Below is a small trained network, with its code and all its weights. Each question gives an input and a class and asks what happens when units are switched off, that is, made to give their printed mean instead of their output.

import numpy as np


def w(rows, s, z=0):
    codes = np.array(rows[::2]) - 128.0
    scale = np.full(codes.shape[1], s)
    scale[-1] = z or s
    return codes * scale


def norm(h):
    return h / np.sqrt((h * h).mean(-1, keepdims=True) + 1e-5)


def f(y):
    return np.maximum(y, 0)


def log_softmax(a):
    a = a - a.max(-1, keepdims=True)
    return a - np.log(np.exp(a).sum(-1, keepdims=True))


def net(x, mask):
    res = np.array(x, float).reshape(1, 4) / 4 @ E
    u = 0
    for l in range(4):
        y = f(norm(res) @ A[l][:, :-1].T + A[l][:, -1])
        res = res + np.where(mask[u : u + 3], y, B[l][:, -1]) @ B[l][:, :-1]
        u += 3
    return log_softmax(norm(res)[-1] @ U[:, :-1].T + U[:, -1])


A, B = {}, {}
E = w([
[160,97,79,170,45,133,76,134,119,98,89],'x0',
[255,126,133,47,114,154,109,155,155,185,192],'x1',
[183,172,164,153,219,167,44,200,175,175,116],'x2',
[113,157,31,99,252,108,120,89,33,148,100],'x3',
],0.0073)
A[0] = w([
[182,146,87,58,110,154,154,161,102,99,147,96],'0.n1',
[113,97,103,90,139,196,154,111,2,109,128,78],'0.n2',
[133,222,94,110,142,86,89,43,163,122,120,4],'0.n3',
],0.0062,0.0035)
B[0] = w([
[119,141,169,35,212,2,175,160,116,197,208,224],'0.n1',
[64,63,130,153,73,195,133,110,194,157,193,252],'0.n2',
[58,93,112,81,132,242,124,214,254,124,56,150],'0.n3',
],0.0088,0.0031)
A[1] = w([
[133,24,58,156,79,132,124,106,248,117,144,57],'1.n1',
[80,95,159,184,152,50,73,137,149,54,33,202],'1.n2',
[155,52,3,149,63,94,27,155,55,113,124,251],'1.n3',
],0.0051,0.0022)
B[1] = w([
[116,98,205,120,117,171,187,184,118,136,149,216],'1.n1',
[195,180,114,157,95,148,125,145,81,233,152,245],'1.n2',
[131,165,110,11,205,109,132,159,98,62,75,253],'1.n3',
],0.011,0.0042)
A[2] = w([
[63,164,94,254,130,116,151,125,68,121,100,47],'2.n1',
[209,158,142,194,196,190,1,109,125,133,152,29],'2.n2',
[46,170,195,113,199,101,179,112,156,128,154,1],'2.n3',
],0.0076,0.0025)
B[2] = w([
[161,192,67,98,131,73,91,165,177,103,204,226],'2.n1',
[124,27,72,141,90,87,175,71,101,52,146,254],'2.n2',
[230,102,160,77,70,143,120,148,110,72,4,245],'2.n3',
],0.011,0.0045)
A[3] = w([
[53,95,35,73,254,205,95,90,201,162,117,82],'3.n1',
[179,56,132,214,210,162,26,137,137,137,118,4],'3.n2',
[139,119,84,188,159,75,45,104,94,180,98,192],'3.n3',
],0.0069,0.0022)
B[3] = w([
[68,155,200,207,66,192,75,163,155,130,133,254],'3.n1',
[121,53,247,141,91,28,141,79,32,150,152,176],'3.n2',
[125,107,176,102,157,129,188,97,172,158,119,210],'3.n3',
],0.015,0.0031)
U = w([
[25,27,141,176,97,64,216,76,45,103,132,150],'0',
[38,131,211,226,51,255,100,179,219,177,150,115],'1',
[167,230,55,152,177,67,112,176,172,196,189,255],'2',
[196,151,96,110,140,201,132,197,68,97,25,81],'3',
[155,110,81,157,117,195,145,87,125,136,99,6],'4',
],0.0097,0.0039)

Each question gives the input, the list of numbers given to net, and the class t.
The units are the neurons (one row each of A and B). Each row of codes is followed by its name. A weight is (code - 128) times the scale printed after its matrix; where a second scale follows, it is the last column's (A, B and U).
mask holds one flag per neuron, layer by layer. A switched-off neuron (its flag False) gives its mean, the last column of its row in B, instead of its output. The means were averaged over made-up inputs and are rounded, as every weight is.
A unit's drop is (log p(t) with every unit on - log p(t) with that unit switched off) / (log p(t) with every unit on - log p(t) with every unit switched off).
The circuit of an input: a set's keep is (log p(t) with only the set's units on - log p(t) with every unit switched off) / (log p(t) with every unit on - log p(t) with every unit switched off). Starting from all 12 units, units are removed one at a time, each time the one whose removal leaves the highest keep (on an exact tie, the one counted first), for as long as the keep stays at least 0.8.
circuit, biggest first: the units of the circuit, biggest drop first
unit that matters most: the unit with the biggest drop
k most important neurons: the k neurons with the biggest drops, biggest first
k most important neurons of layer l: the k neurons of layer l with the biggest drops, biggest first
input [-3,2,5,3], class 0: circuit, biggest first : (1.n3 2.n2)
input [5,3,-5,6], class 1: circuit, biggest first : (0.n2 3.n1 2.n2)
input [-5,-4,-4,6], class 1: circuit, biggest first : (0.n2 3.n1)
input [-8,-8,-1,-1], class 2: 4 most important neurons : (2.n1 1.n2 1.n3 0.n1)
input [8,8,0,3], class 2: circuit, biggest first : (0.n1)
input [5,-8,-5,-6], class 2: circuit, biggest first : (2.n1 1.n2 0.n2)
input [-5,3,-3,2], class 3: 2 most important neurons of layer 2 : (2.n3 2.n2)
input [5,4,5,-3], class 0: circuit, biggest first : (2.n1 3.n2 2.n2)
input [-3,6,6,7], class 1: circuit, biggest first : (3.n1 1.n2)
input [-7,3,-6,1], class 3: 3 most important neurons : (2.n3 2.n2 3.n2)
input [-6,5,-1,-3], class 3: circuit, biggest first : (2.n3 1.n2)
input [6,8,-3,3], class 2: 2 most important neurons : (0.n1 2.n3)
input [-8,-2,8,4], class 0: 2 most important neurons : (3.n2 1.n3)
input [-7,-5,-4,8], class 1: circuit, biggest first : (3.n1 0.n2)
input [-7,-6,-1,8], class 1: circuit, biggest first : (3.n1)
input [6,5,5,8], class 1: circuit, biggest first : (3.n1 2.n3)
input [6,-6,5,-2], class 2: 3 most important neurons : (2.n1 2.n3 1.n2)
input [5,-6,1,6], class 1: 2 most important neurons : (3.n1 1.n3)
input [7,8,-3,0], class 2: 2 most important neurons : (0.n1 2.n3)
input [-5,4,5,-5], class 0: unit that matters most : 1.n3
input [1,-4,-1,2], class 2: 2 most important neurons : (2.n1 1.n2)
